Below is a small trained network, with its code and all its weights. Each question gives an input and a class and asks what happens when units are switched off, that is, made to give their printed mean instead of their output.

import numpy as np


def w(rows, s, z=0):
    codes = np.array(rows[::2]) - 128.0
    scale = np.full(codes.shape[1], s)
    scale[-1] = z or s
    return codes * scale


def f(y):
    return np.maximum(y, 0)


def log_softmax(a):
    a = a - a.max(-1, keepdims=True)
    return a - np.log(np.exp(a).sum(-1, keepdims=True))


def net(x, mask):
    res = np.array(x, float).reshape(1, 6) / 4 @ E
    y = f(res @ A[0][:, :-1].T + A[0][:, -1])
    res = res + np.where(mask, y, B[0][:, -1]) @ B[0][:, :-1]
    return log_softmax(res[-1] @ U[:, :-1].T + U[:, -1])


A, B = {}, {}
E = w([
[242,31,198,253],'x0',
[33,62,31,200],'x1',
[161,19,183,64],'x2',
[179,199,153,60],'x3',
[164,131,71,70],'x4',
[153,157,188,113],'x5',
],0.0069)
A[0] = w([
[81,79,238,224,253],'neuron 1',
[184,187,149,94,134],'neuron 2',
[235,145,129,84,148],'neuron 3',
[122,56,126,152,189],'neuron 4',
[144,141,111,248,188],'neuron 5',
[71,142,166,113,145],'neuron 6',
[70,88,170,66,211],'neuron 7',
[97,234,140,173,136],'neuron 8',
[83,163,136,141,96],'neuron 9',
[129,180,47,128,175],'neuron 10',
[84,137,156,73,84],'neuron 11',
[140,91,96,5,194],'neuron 12',
],0.011,0.0041)
B[0] = w([
[168,201,88,168,247],'neuron 1',
[128,92,123,77,193],'neuron 2',
[150,76,207,72,197],'neuron 3',
[188,151,85,88,195],'neuron 4',
[132,161,116,168,216],'neuron 5',
[120,151,30,152,162],'neuron 6',
[155,177,95,93,188],'neuron 7',
[74,134,129,145,197],'neuron 8',
[104,127,161,156,156],'neuron 9',
[65,2,194,156,198],'neuron 10',
[94,162,73,127,168],'neuron 11',
[173,129,112,109,221],'neuron 12',
],0.0094,0.011)
U = w([
[254,203,84,160,251],'0',
[226,111,134,98,91],'1',
[19,139,98,217,40],'2',
],0.011,0.0021)

Each question gives the input, the list of numbers given to net, and the class t.
The units are the neurons (one row each of A and B). Each row of codes is followed by its name. A weight is (code - 128) times the scale printed after its matrix; where a second scale follows, it is the last column's (A, B and U).
mask holds one flag per neuron, in row order. A switched-off neuron (its flag False) gives its mean, the last column of its row in B, instead of its output. The means were averaged over made-up inputs and are rounded, as every weight is.
A unit's drop is (log p(t) with every unit on - log p(t) with that unit switched off) / (log p(t) with every unit on - log p(t) with every unit switched off).
The circuit of an input: a set's keep is (log p(t) with only the set's units on - log p(t) with every unit switched off) / (log p(t) with every unit on - log p(t) with every unit switched off). Starting from all 12 units, units are removed one at a time, each time the one whose removal leaves the highest keep (on an exact tie, the one counted first), for as long as the keep stays at least 0.8.
circuit, biggest first: the units of the circuit, biggest drop first
top k neurons: the k neurons with the biggest drops, biggest first
drop when u is switched off: that unit's drop, to one decimal
input [2,-4,0,7,-7,6], class 1: circuit, biggest first -> (neuron 3)
input [-4,0,1,-7,8,-8], class 1: circuit, biggest first -> (neuron 12; neuron 1)
input [5,1,-8,-8,-2,-2], class 0: top 3 neurons -> (neuron 1; neuron 4; neuron 10)
input [-1,-7,0,-2,1,-8], class 1: circuit, biggest first -> (neuron 1; neuron 5)
input [-5,-3,3,-8,-7,3], class 0: top 4 neurons -> (neuron 10; neuron 7; neuron 1; neuron 8)
input [-3,-3,-6,4,6,-2], class 1: top 2 neurons -> (neuron 3; neuron 2)
input [-6,-2,-1,5,6,-8], class 1: top 2 neurons -> (neuron 12; neuron 10)
input [2,-2,-5,3,-6,-2], class 2: drop when neuron 12 is switched off -> 0.3
input [1,6,-1,1,-5,4], class 0: drop when neuron 7 is switched off -> -0.1
input [7,-6,6,-2,-6,-7], class 0: drop when neuron 1 is switched off -> 0.5
input [-2,4,1,-6,-5,5], class 0: drop when neuron 1 is switched off -> 0.2
